Each name stands for a flat space through zero: a line, a plane or more. A row that begins with a name and a colon came from that space; any other row is followed by the name of the space it lies nearest, among the names in its block.
raka-lub: [ 279   -5  145   16 -145  -39 -122  -49  -95  136  117 -150  -11  170
 -243  -31 -278   99   98  -97]
muz-zil: [  -3   78  232  148  106 -307 -302 -107 -305   20   29  245  169  107
  397   45  -21 -469 -273 -378]
luged-lapas: [  99  -25   87 -138  -14  152   25  150  -15  151 -196 -428   12   33
 -218  148   73 -156   85   29]
puzuv-davim: [ 220  122  172  221  134 -137 -419  110 -158  280 -121   -4   60   63
  337  181   57 -653 -415 -355]
raka-lub: [ 147 -258 -120 -170  -55  132 -271  -34  -54  -28 -247 -175 -159  504
  237   54  348 -156  -62 -302]
raka-lub: [ 451 -262  427  -84 -201 -152   61  173  344 -299 -152  -88  -87  749
  -70 -276  263  228  325  -59]
raka-lub: [-194  116 -186  174   72  -68 -144    2 -118  161  177  237   36 -358
  119  180  -49  -42 -259  -35]
raka-lub: [  81  111  227 -153  -57  194  -43  175  240   25  -33 -474 -162 -476
  -85  369  150   88   92  171]
raka-lub: [-101 -239 -119  135   44 -228 -130   20 -301  -42    6   88  142  329
 -195  -19  135  244  -35 -227]
raka-lub: [-229   29  -28  -57    2   78  258  -26   46 -152   27    5 -117 -434
   89  -32   60  120   68  219]
puzuv-davim: [ 108   45   38  -11  -60   -2   46  -56   73   -2  -53   37  -78  219
  -35 -163  -57  -42   44  -44]
luged-lapas: [-211 -165 -110  -66 -184  -48  -48  -17 -443  172  -58  130   39  -17
  233   46   82 -352  -54 -248]
puzuv-davim: [-161  -94 -264 -147   48  101   54 -209 -220  -21 -109    6  -38  237
  -64  -87  -13  -71   55 -169]
muz-zil: [ 222  141  444  105 -174 -149  175  168  188   41   93  176  121 -181
  208 -176 -217 -262   78  213]
raka-lub: [-228   99 -336  -88  184  200 -472 -302 -352  183  245 -167   44 -454
  246  504 -146  -61 -369 -102]
muz-zil: [  30  -70 -137  -84 -232  143  -75   48  -22  152  -81 -327 -216  124
 -238   67  175  271  -12   22]
muz-zil: [ 341 -226  215 -244 -366  109  512  -18  -12   22   92  -52  -49  222
 -285 -438 -505    5  618  169]
luged-lapas: [-254  260 -198  163  535   35 -202 -216  -55  -74  164   98  -19 -566
  403  257  -28 -167 -500   15]
luged-lapas: [ -44  181  381  341  221 -412 -175  133 -339  239  456  142  153 -564
  379  294 -138 -339 -553    9]
puzuv-davim: [ 253 -230   79  -56 -191  -19 -170   17  -18  -52 -208  -42 -218  493
  210 -127  268 -127   26 -319]
luged-lapas: [-207   75  -91   65  161  -81  -89  -35 -111   27  135   61   86 -160
   17  176   33   58 -203    9]
muz-zil: [ -12  -89  105   83   89 -114  169  115  -83   -8  225  -13  173 -185
 -132    9 -149  173   36  230]
puzuv-davim: [ 103  -68   -2  325   17 -233 -165  -26 -318  125  135  242  111   40
  185 -166 -192 -124 -257 -144]
muz-zil: [-287  -70 -219 -244  255  126   70 -385  -58 -407  -76  398  104  -73
  439  -65  -82 -297  216 -218]
puzuv-davim: [ 273  299  304  173  110  -61 -120  260  197  296   53 -180  138 -209
 -244  240 -200 -217 -100   73]
muz-zil: [ -81 -201  -25   45  -31 -139   25 -191 -505    6  124  267  -67  -40
  456 -186 -120 -345 -136 -247]
puzuv-davim: [-233   51 -178 -350  -13  225   88  -75  -40   74 -283 -205  -41  176
 -233  158  152 -218  178 -150]
raka-lub: [ 401   23  347  315    8 -326  160  194  112   65  102  236  124  327
 -252 -353 -306  -43   92   -8]
puzuv-davim: [ -79   54 -107   -8  252   54 -123 -129  105 -174  -37   85    7   -5
  312   55  123  -92 -183  -20]
puzuv-davim: [-395 -186 -398 -349  -91  150 -192 -170 -282    6 -280  -18  106  444
  118  183  384 -161   -7 -291]
raka-lub: [ 262  175  237  131   93 -100 -176   91  361  -43  176   83  -55  -86
   39  135  -49   93  -62    7]
luged-lapas: [ 110  115  262  324  174 -211   -8  219 -341  344  -42   17  125 -327
  147   31 -175 -716 -294 -158]
luged-lapas: [-126 -168 -508 -119  112  174 -341 -106 -137   76 -123  -94  -40  339
 -218  275  206  155  -46 -344]
puzuv-davim: [  10  -90  -17  211  387 -203 -424  203 -185  205  447  -67  343 -158
   52  568   20  117 -478   60]
raka-lub: [ -68  203  104  -72 -176   82  -30   84   96  151   50 -227  -12 -364
 -176  242  -15  121   35  175]
luged-lapas: [ 108  -98   81  -17  -83  -33  -70  195  -35  173   65 -149   37   66
 -140  178   58   25    2   -2]
puzuv-davim: [-261 -236 -183  -55  -35 -158 -255  143 -467  284   32    2  222  272
  -70  369  280 -128 -191 -292]
raka-lub: [  17   70   60  217   73 -122  281   28    1   12  177  331  -16 -295
  128 -255 -273 -129  -42  146]
muz-zil: [-180  -58 -361  -31  466   90   50  -53 -120   40  182  -83  203  -42
 -463  248 -194  218    7   48]
luged-lapas: [  81   -1   67  -55 -305   93  152  166  101  134  -80 -143   23  -74
 -296  -51  -80  118  269  171]
puzuv-davim: [  38  -40  234  335   76 -308  322  239  108 -100  378  280   22 -374
   11 -179 -109  320  -61  362]
luged-lapas: [-190 -204  158   52  -97 -230  160  259 -397  173   78  -93   29 -100
   79   78  260 -120 -191   58]
muz-zil: [-126 -168 -114   60  205  -50  -52  104 -264  118  324 -181  157 -242
 -117  302  -20  259 -210  188]
muz-zil: [-147  -23 -270  -99  234   73  -76 -218  -88 -104  -46   71    4  166
  -99   65  -18    5   38 -236]
luged-lapas: [-179  242 -228   29  203   83  -92 -261   36  -53   86  195   95 -241
   11   57 -252   13  -57   -9]
puzuv-davim: [-233   24 -257  129  429 -172 -395 -120 -451  257  356  119  300   29
  175  408  -77 -190 -602 -154]
luged-lapas: [  96  -66  179 -108 -166  -78  -55   36  -75   22 -127 -232   48  416
 -287   -7   92   88  152 -130]
muz-zil: [  72   17  -39   54  -69  137  119  289  310   50 -330 -270 -276   27
 -180  -35  405   95  -24  121]
raka-lub: [-356   42 -267 -168 -131  126 -129   64  122   -6 -221  -19  -15  -36
 -114  294  428  163   59  -77]
luged-lapas: [   5  -29  265 -101    7 -164 -247   79  -63   36  171   -7  141   74
  327  329  182 -196 -189  -78]
puzuv-davim: [ 290  325  286   53 -241   69  -86  -33  372    4  -56  -50  -92 -154
   58 -123 -195   -9   84  126]
raka-lub: [  99  -40  182   96   19  -44  288  124  -12   20   69   73  -20 -243
  217 -194 -129 -242  -20  203]
muz-zil: [-351  -71 -106  -91  160   66  106  -38  113 -369  -18  140   12 -416
  370  103  294  118   19  159]
muz-zil: [ -48  109  105  274  219 -181   88  192  -78  167  169  195   85 -389
  223   57  -64 -319 -326  115]
luged-lapas: [  14   45  132  273  164 -237   41  222  -86  136  101  -23   86  -81
 -204   44   14   39 -206   59]
muz-zil: [-154  120  203   52  -62 -139   59  188 -182  199  -31 -186  126 -219
 -223  166   64  -94  -60   51]
[-375  119 -505 -198  314  304 -196 -209  182 -197 -287  -46    7  -17
  -87  293  286  104    6 -146]
muz-zil
[  16  -62   23  -73 -212  -72  -68  -37   81  -72  102   69 -116  237
  -37  -15  120  311   67  -45]
puzuv-davim
[ 261  105  159  145 -201  -97  -81   38  235  -10  -17  -13  -11  276
 -234 -202  -75  311   68   61]
muz-zil
[  -3 -163 -205  -17 -183   53  -63  -24  -27  -51 -204  -62 -156  323
 -209 -126  206  287  122 -166]
luged-lapas
[-197 -252 -491 -186  181   84 -338 -249 -130 -191 -155  218  158  568
   10  141  195   63   89 -458]
raka-lub
[  -1  138   66  120  -63    6  244  246   25  290   27  -77  -13 -318
 -187   -6 -104 -129  -61  248]
muz-zil
[ 184  107  282  231  -51 -175  156  276  161  121   97  -43   85  -83
 -257  -97 -107  133  -13  262]
muz-zil
[ -60 -222 -194  190  232 -204 -251   31 -551  236  212   10  117   54
 -230  251  -84   13 -212 -358]
puzuv-davim
[-515   12 -591  -56  446  111 -137 -385 -172 -204  288  294  138 -343
  109  269 -108  278 -160  -19]
muz-zil
[-265  -31 -372 -201  182  151 -375 -333  -73 -173   69  -43 -100   71
  202  319  232  232 -199 -193]
luged-lapas
[  26  102  160 -160   88  112  259  111  221   12 -121 -139  -75   -4
  126   -5  115 -338  -14  190]
puzuv-davim
[  69 -152  194  116  209 -175  386   70  307 -465  198  332  -20 -106
  132 -293  -16  303  203  249]
muz-zil
[ 352  -38  336    6 -346   -1  677  191  487 -166   31  115 -260   33
 -262 -596 -226  288  535  405]
muz-zil
[ 252  -17  319  142 -135 -167  224  258  158   51   20  104   72   83
  -88 -225 -106  -67  140  143]
luged-lapas
[-251   74  -98    1  161  -64 -160  -79 -247   84  140  -13  192 -181
  -54  284  -44   -1 -162  -59]
muz-zil
[ 286 -185  393   95 -272 -259  343  250 -302  288  241 -114   38  122
 -414 -224 -346   10  206   91]
luged-lapas
[ 417 -291  106 -246 -311  164  -63   75   14   69 -340 -363 -226  685
 -102 -136  177 -156  267 -270]
puzuv-davim
[ 232   67   -7   79   16   63 -101   83  276   38   -1   36    6   28
 -113   22 -107   62   72   12]
luged-lapas
[ 358  -94  437   46 -363 -156  613  188  133  -27  -35   11   11  322
 -457 -639 -340  136  525  266]
luged-lapas

Each name stands for a flat space through zero: a line, a plane or more. A row that begins with a name and a colon came from that space; any other row is followed by the name of the space it lies nearest, among the names in its block.
vip_guzur: [  39  -52    9  -45 -229 -128  -18 -325 -101  -88  -55 -194   85   98
  -32 -118   49    3   94  216]
niv_mit: [-146 -194  -84  189   -4   40 -145 -239 -219 -378    8  207  158  127
 -270  226  148 -165   49  -56]
bonu_ziza: [  19  -68  247 -261 -247 -346   14  -27   42  142    2 -326  -58  112
  -71 -145  -62   71 -211  168]
sut_rupa: [  98  106 -332  389  431  185  137  -30 -163 -125   24  344   82  -99
  349  -30 -238  -80  318 -416]
sut_rupa: [ 185  113    5   86  -82 -224   73  -44  -37 -125   36  -32  185   85
   29  -98 -209 -141  100 -347]
vip_guzur: [ 616  210   -6 -127 -291  -33  100 -285  335  -29  287  -24 -393  -18
   91 -257 -170   16  -33 -119]
sut_rupa: [ 290  371   60 -383 -216  216  -39  462  371   19   -1 -166  123 -111
   -2  296 -210  151 -172  -73]
sut_rupa: [  69   94  207 -184 -409 -171  -76  -34  142  -50  -49 -197  117   85
 -268  -17  123  -85  -50   40]
vip_guzur: [-406 -235 -142  219  394  446  -81  283  -46   40   16   68   33 -110
 -315  217  663   70 -154  302]
sut_rupa: [ -16 -151   83  195 -387 -226  -35 -485   28   32   24   27   12  125
 -200 -319   25 -268   71  -34]
vip_guzur: [-142 -142 -130  185    0   68   38 -238  -69  173  -63  114    1  -19
  136 -144 -168  -31  116  128]
vip_guzur: [ 169   14   90  -28 -278 -253    1  -99  -16  -34  100  -48   46  143
  -23  -76 -257 -100   30 -136]
sut_rupa: [-176   -1 -132  -72  312  615  -92  414  112   76  -25   97  -42 -165
 -111  405  222  317 -231  324]
bonu_ziza: [ 182  183  -67   22   83   11   38   19  -53  -90   21  111  -44  -42
  250  -10 -125  -13  239 -191]
niv_mit: [-353 -183  418 -115 -436 -442  -41  123  105  475 -127 -295  135  139
 -303 -252    5 -125 -233  169]
bonu_ziza: [-218  154   68   31 -136  109   14  314   28  133 -213  104  283   63
 -323  154  111    2  165  153]
niv_mit: [ -13  -40   25   96 -103 -289  112 -246  -81  -58  -26   93  -55  108
 -112 -181   83 -186  195  -24]
sut_rupa: [ 312  119  -47 -238  180   17  149  328  105  -28  223 -119 -224  -17
   71  131  -71  227 -187   30]
vip_guzur: [-420 -222  -65  166  192  -77   84  160 -186  356 -125  -84  147  -48
  170 -132   25  -52  104  190]
bonu_ziza: [  19  -22 -118   -7  131 -130  110  110 -148   67   43   10   -6  -16
  344    8 -295  -23  160  -54]
bonu_ziza: [  -5  -70  -24   91 -143   82 -159  -72  -65  -34   53   -7  163   24
   69   54 -167  -67   18  -84]
niv_mit: [ -61  152  247 -224  -90  143  -89  -17  118 -138 -217  217 -121  116
 -503  244  156  265 -198  211]
niv_mit: [-330 -251   38   95  -83 -119  -50 -141 -164    8 -110   50  132  123
 -231   38   75 -102   -9  178]
bonu_ziza: [ -87    4 -451  246  451  121  327   26 -158  -16  -62  348  -48 -120
  270   44  -42  -92  427   38]
sut_rupa: [  61   91 -164  257  111  185   11    2   25 -149   17  178  181  -51
  -41   42   14 -132  108 -302]
sut_rupa: [-135   12  105  -47  -15   44  -63  -97  -66   64 -194  105   11   51
   -6   32 -186  163  -29  108]
sut_rupa: [-213  -74  124  -40 -168  -37 -119   36   31   86  -96  -66   97   -8
 -123   20  151 -100  -29   88]
vip_guzur: [ 160  105  154 -115 -483 -246  -24 -213  128    1  -34  -41   57  106
  -83 -118 -237 -148   68  -88]
bonu_ziza: [-105 -103   37   91 -152   74 -106 -131  -35  -17  -32  -50  157   86
 -230    3   93    6  -69  126]
bonu_ziza: [  12 -148  238 -312 -328 -203  -98 -189  150    4  -13 -429    9   89
 -249  -60   54  100 -456  228]
bonu_ziza: [-120  -18  510 -504 -667 -443  -82   46  213  304 -191 -439   88  193
 -351  -76 -151   91 -360  344]
bonu_ziza: [-398  110  -92  -42   19  453  -74  266   30  -28 -438  250  459  -20
 -323  528 -110  155  -11  233]
niv_mit: [ 381  141 -153   -5  280  174   30  253   80  -89  341  -60 -240 -171
  337   11   96   46   12 -241]
niv_mit: [ -23 -107   52  160   85 -182   91  -68  -78  326   60 -132  -64   13
  244 -392 -183   35  -21  -50]
sut_rupa: [ -72 -175   25  155 -104 -126   14 -279  -73   56   48   53  -88  103
 -127 -196   73  -86   33  101]
niv_mit: [ 158   57 -209 -112   89  189  -36  175   14 -220  109  -34   87 -101
  188  314 -116    2   -1  -86]
sut_rupa: [-408 -428  -94  228  362  258  -41 -214 -202  179    5  245 -315    3
  -80  -23  220  199 -155  454]
vip_guzur: [-333 -112  -97   34  518  150   76  353 -131  225  -57 -114 -132 -202
  202  -20  516  120   63  304]
vip_guzur: [-395 -245 -162  243  437  381  -90 -103 -182   43 -135  280  -60 -105
   61  112  121  137  -53  178]
vip_guzur: [-210 -163  233  -95 -234 -254 -111 -295  -68   90 -183 -197   71   95
  -71 -170  -34    2 -135  149]
niv_mit: [ -70  -63   66  213 -117 -384   95 -562 -210   -1 -197  150   60  165
   73 -368 -318 -141  231 -156]
bonu_ziza: [  -7   95   46  -49 -227 -100   45 -102    1  -48 -144   10  128   99
 -185   -1    5  -37  146  110]
sut_rupa: [  95   20 -439  430  381   78  233  124 -221   15  208  186   17 -123
  439 -137   48 -238  561 -203]
vip_guzur: [ 478  204   47 -185 -187  -64    3 -137  265 -337  219  275 -338   33
 -114  140 -184  -94  -92 -358]
niv_mit: [  24    6 -152  -68  -55   32   48  -31  -39  -74  -11  -67   39  -33
   81   78   81  -43  184  196]
vip_guzur: [ 618  257  -44 -226 -106   91   53 -195  357 -386  260  141 -415  -41
 -113   91   14   30 -155 -227]
niv_mit: [-277 -222   56   -9  -82 -141  -27  -69 -142  127  -93  -76   74   83
  -59  -16  -14  -17  -26  247]
bonu_ziza: [ 133  110  132  -91 -164  204 -229   66  322 -112   88  -10  -43 -129
 -152  104  190  -88 -249 -257]
vip_guzur: [-125 -156  110   52 -125  192 -177 -183   85   55   42  -19 -152    5
 -299  -67  423   50 -168  278]
bonu_ziza: [ 109 -161  144   74 -514 -626   -6 -449 -200 -271  131  -25   90  342
 -283 -169  -50 -395  200 -138]
niv_mit: [-294 -292  608   88 -591 -896 -125 -581 -234  229 -164 -145   66  396
 -265 -594 -182 -269  -36 -100]
niv_mit: [-577 -491  106  189 -116 -399  -95 -127 -268  157  -51  -22  107   96
 -122 -117  234 -400   73  122]
[-324 -352  189  108  -11 -310  -71   14 -204    8   37 -181  163  203
 -375  -42  239  -95 -255   60]
sut_rupa
[-280 -116 -146  169  267  200   -7  -86 -139   89 -162  252  -10  -92
  184   42  -89   37  109   77]
vip_guzur
[-187 -249  137  -16   10  -97 -121 -342  -79 -111  -75  206 -155  111
 -172   64 -147   36 -282   -2]
bonu_ziza
[-484 -211   38  149  167  260  -90  300  -20  358  -59 -170   33 -119
 -202  -67  728   45  -43  464]
vip_guzur
[-163 -121 -147 -226  241  631 -139  296  204   98   42  -90 -209 -252
  -41  370  392  323 -354  537]
sut_rupa
[ 343  337  233 -100 -148  -15    6   22  265  -21   49   10 -190   13
 -171 -167  126   85  -53 -202]
niv_mit
[ 160  223   25 -250   -6   42   -8  353  135  -32  -18 -161  137  -86
  147  200 -202   83  -95 -160]
sut_rupa
[ 274  388  164 -320 -298 -176   43   55  223    1 -117    7  -91  -51
  158  -29 -211  -45  189 -163]
bonu_ziza
[-113 -147  -34  -10  -95 -166  101 -314 -227  -35 -131    1   46  203
 -126  -30 -127  106   87  367]
niv_mit
[-259  139   13  -26   25  -80   46  412  -83  117 -249  -40  373  -44
   71  136  -26 -113  250  -51]
vip_guzur
[-188 -143  -32  280   94 -389   88 -172 -397   60  -61   39  136  100
  279 -275 -124 -228  398 -143]
sut_rupa
[  -6   77  264 -135 -306   72 -287  187  198  -90   32 -104  115   -2
 -320  168  271  -95 -200 -128]
niv_mit
[ 272   70  118  -95  -61   35 -118  204   97  -20  281 -228 -106   -9
   16  -17  135   73 -169 -107]
niv_mit
[ 149   23    8 -206  173  185   44  -35  114 -142   97   51 -434  -12
 -220  115  364  287 -213  320]
sut_rupa
[-321 -453   56  321  -81 -290 -145 -341 -378  -26  -16  -16  378  260
  -77  -77 -430 -149 -172 -179]
niv_mit
[-133   91 -209 -108  136  392   64  401  218  -44 -107  141  134 -149
 -221  448  135   36  -89  150]
niv_mit
[ 304   80 -250   50  356  296   90   79   50 -228  259  174 -284  -97
   78  146  133  121  -20  -78]
vip_guzur
[-226 -348 -504  470  299  180   19 -413 -353 -417   14  547  172   33
   42  287 -204 -298  248 -168]
bonu_ziza
[ 298   -1   78 -174 -208 -591  267 -370   -9    2  105 -297 -287  118
   96 -450   54  -82  125  122]
bonu_ziza

Rows lie near named flat spaces through zero. A row that begins with a name and a colon came from that space; any other row is followed by the name of its block's space that it lies nearest.
buse-fedur: [ 265 -215  -72 -105  397  139 -207  186  -45  340 -264  -55  145   82
  520   40   11  223 -189 -194]
bep-rud: [-126  228   42   26  -22  147   92   58   72    7  156 -101   37 -161
   51 -161   71  -83  144  249]
vum-bamo: [ 316   81 -243  -58  316    7   23  165  141  192 -109  -89  353 -118
  175 -196   38  345  107   -8]
bep-rud: [-100  378   75  509 -160  -49   93 -436 -125 -331   81  -11   98   53
 -283   70    5   -2 -300   26]
bep-rud: [-208  180  -70  328  232  -36   35  -32  -58  141 -282 -101  186  -10
  295  -79  -75  209 -238  304]
lupi-dopoz: [-113  -58   14  -66  262  108 -255 -208 -113  274 -200   36   52  110
  366   61 -137   86 -548  -56]
vum-bamo: [ 239  -25  -65 -105  -83  -46   34   80  110  -87  163  -20   76  -69
 -168  -31   10   29  204  -90]
vum-bamo: [ -25 -378  -62 -332  -23 -186  -81   99  -96  128  -33   23 -439   78
   96  137 -109 -251   85 -190]
vum-bamo: [-289  256  250  312  -68  142  -33 -275 -103 -150  -15  122  113   84
 -104   -5   42   25 -293  118]
lupi-dopoz: [-260  156   61   40  -77  -60  194  -14  144  -64 -100  270  145 -143
 -388 -164  121  121  213  244]
lupi-dopoz: [ -94   92   20  361   89   28  123   83 -194   50  -74 -276 -265  -42
  413  131   62 -251  -22  130]
bep-rud: [ 117 -120   -3 -185   23  179  -91  100  142   68  -10  -81  202  106
  156   87 -133  104 -152   16]
bep-rud: [ 123 -445   58 -288 -126    6 -139  159 -132  -21   56  -86 -443  278
  163  294  -88 -310   36 -344]
bep-rud: [  81 -121  135  -81  196  204 -174  129  -74  120  -25 -257   -4  274
  625  228 -293  -87 -335  -56]
buse-fedur: [ 498  -65  -97  -88  468   69 -252  -63 -128  185 -123 -118  191  249
  487  107 -145  227 -387 -499]
bep-rud: [-329   80    3   86 -151 -149  325  186  -20   22   36   77 -433 -389
 -203 -159  328 -344  610  290]
vum-bamo: [  85  221   59  170    6  157  -40 -200   36 -102   69  -11  298   26
  -55    1   -2  143 -257   -7]
bep-rud: [ 378 -122    9 -210  -46   36  -76   -4  112  -25  179  101  104  -87
 -170   80   40    9   50 -288]
vum-bamo: [-870  418  319  414 -237 -125  442 -162 -220 -279   14  -47 -597   30
  -66   91  -61 -626  125  501]
buse-fedur: [  31  144  -87   55  125   -1   25  -19   16  103    8  -29   86 -171
   62 -145   76   68   34   72]
buse-fedur: [-223 -557  243 -553 -528  -22 -174  274   51 -113  348   36 -517  131
 -143  185 -228 -485  267   33]
lupi-dopoz: [ 690 -726 -587 -720  369 -270 -287  364  211  548 -336  164  196 -110
   73 -126   38  535  207 -478]
lupi-dopoz: [ 177 -285 -195  -55  -45 -184 -105  147  -22  -87 -161  -31   66  293
 -105  -18  -76  296   89 -179]
buse-fedur: [-208  420  301  281  -30  250    9 -256  107  -74  119  171  413 -212
 -138  -95   54   98 -271  309]
lupi-dopoz: [-124 -219  217 -208 -274  275  -63  209  102   26  195    0 -163  -96
   26  103   85 -282  126  150]
buse-fedur: [-126   54   74  169   -5   58   11  -71  -50  -82 -189  161  107  128
 -162  -41  147  176  -48  -15]
vum-bamo: [ 332 -239 -370  -95  -34 -141  -40  269  150   15 -100  -97  245   27
 -147 -167   56  411  277  -44]
buse-fedur: [-170  365  100  248   -4   41  103 -131   58  -74    8  273  279 -260
 -376 -327  297  217  164  195]
buse-fedur: [-301  -45 -310  -93 -204 -371  410   55  137   -2 -196  197 -292 -275
 -570 -140  227  -80  545  232]
bep-rud: [ -27  498  -93  285  -92  -49  341   39  132 -249  222 -213  184 -186
 -203 -253   48   29  364  338]
lupi-dopoz: [  -2  198  118  479  188  264  -49   90 -115   48 -139 -175  247   20
  402  -43  147  180 -174  169]
vum-bamo: [-232  362  -81  452   28  128  348   43   98  -49 -257  -79  242 -126
  -62 -117  253  179  108  428]
buse-fedur: [-332  -40 -218  202  258   -5  170  206   12  410 -569   81    5 -270
  203 -174  341  209  126  395]
vum-bamo: [-159  -67   69   13 -113  160  134   -7   46   16 -134   73 -125  -22
  -66  189  156 -161  -34   67]
buse-fedur: [ 361 -155 -112    1   92   -4 -157   72 -134   16  127 -421 -126  209
  495  236 -263 -129 -223 -237]
vum-bamo: [ 279  157   83   22  113  229  -39 -231   57   36   81  135  232 -150
  -66   78  174   41 -227 -241]
lupi-dopoz: [-272  -90  194 -103  -96   27    3  -97  -57  -46  -56  129 -218  166
  -36  183 -103 -213 -144  -13]
bep-rud: [ 322  106  -23 -264 -126  -38   90 -384  138 -117  314  218  -25 -225
 -490  151   58 -216  -48 -386]
lupi-dopoz: [ 101  -18 -120   19 -138 -261  113  -15  -25 -172   82   31 -145  -22
 -318  -31   40  -43  272 -130]
bep-rud: [ 175  -69 -143  -57  120  -69  -54   31  -10  172   -9   21  -20 -199
   50  -84  121   45   79  -99]
vum-bamo: [-397   38  142  131 -250  -81   64  -50 -130 -211   12  100 -259  118
 -262  -65   66 -142  155  129]
buse-fedur: [  49 -217  -85 -304  -17   99 -163 -134   39  106  -12  -83  -50  181
  151  222 -224  -71 -392 -136]
lupi-dopoz: [ 113  -24 -243  112  142    4   17   87  172   91 -376   82  511   28
 -114 -151  107  590  -40  107]
vum-bamo: [-266   52  -27  107   50   25  248  175   11  113 -207  -36 -169 -125
  114  -19  163 -121  219  274]
vum-bamo: [ 709  102 -211 -141   42 -164  -16 -108  178 -154  318  -20  363 -116
 -302  -49  -87  223   96 -398]
lupi-dopoz: [ 317 -148  139 -323   86  428 -361   70  151  133  157  -12  394  101
  244   22  -74  200 -297 -167]
lupi-dopoz: [ 209  106 -108  200  299 -236  178   86   -1   60 -300  269  204 -169
 -195 -181  275  340  319 -150]
buse-fedur: [ 136 -205  -84 -234  -20 -179   23  241  -60  -17  125 -172 -342   95
  136   45 -131 -224  313 -154]
buse-fedur: [  28   36  218  -98  157  409 -114   77   93   89   -6 -153  261  204
  467  171 -210   20 -369   74]
bep-rud: [-450  -49  154  196  168   43  -28  -80 -253  280 -276    5 -379  -47
  471  175   12 -301 -326  185]
lupi-dopoz: [  72  114   31  -17   64 -137  -77 -198  -39  -39   64  267  104  -90
 -290 -177   77  141   29 -189]
bep-rud: [ 581 -315 -173 -262  289 -107 -355  101 -118  151   17  -93   59  204
  314    9 -145  220 -100 -553]
[ 706 -227 -169 -255  297  113 -270  165   60  180   98 -321  259  145
  539  171 -266  167 -255 -385]
bep-rud
[  92  239  151   22  225   68   85  -13   59  110   39  236  163 -313
  -44 -144  209   30  153  -34]
lupi-dopoz
[-645  -12  238  361 -207 -190   79  -10 -418 -119  -13 -115 -765  107
  192  114  -25 -566   73  240]
lupi-dopoz
[-518  258  318  222  -75  -59   91  -79 -244 -144  148  -62 -404   58
  148  -21 -122 -420   37  248]
lupi-dopoz
[ 379 -241 -134 -386  103  145 -163  137  173  204   78 -113  156  -21
  228   90 -114   70 -104 -166]
buse-fedur
[-509  401  254  454  166  114  161  -80 -106   73 -204   99   53 -159
  170 -131  146  -22  -92  435]
lupi-dopoz
[ 223  -74 -268 -126   16  -79  -10  -53  127  -83 -182   89  310  211
 -321  -83   10  432   -5 -203]
vum-bamo
[ 405  -38  -98   -2   86   35  -87  134    7   23  179 -281   83  -17
  283   49  -92    7    2 -136]
buse-fedur
[ 442 -362 -231 -246   90  -69 -247  131   49  185  -17  -29  110  -21
   95   12  -19  214  -24 -284]
vum-bamo
[-253 -283  -72   81   18 -252   60  381 -183   58 -296  -73 -374  164
  187  -54   24  -31  367  125]
bep-rud
[ 122   25   -9  -20  122  -80  -72  -52   -1   -6  -40   94  176   62
  -44  -64  -66  196  -58 -126]
bep-rud
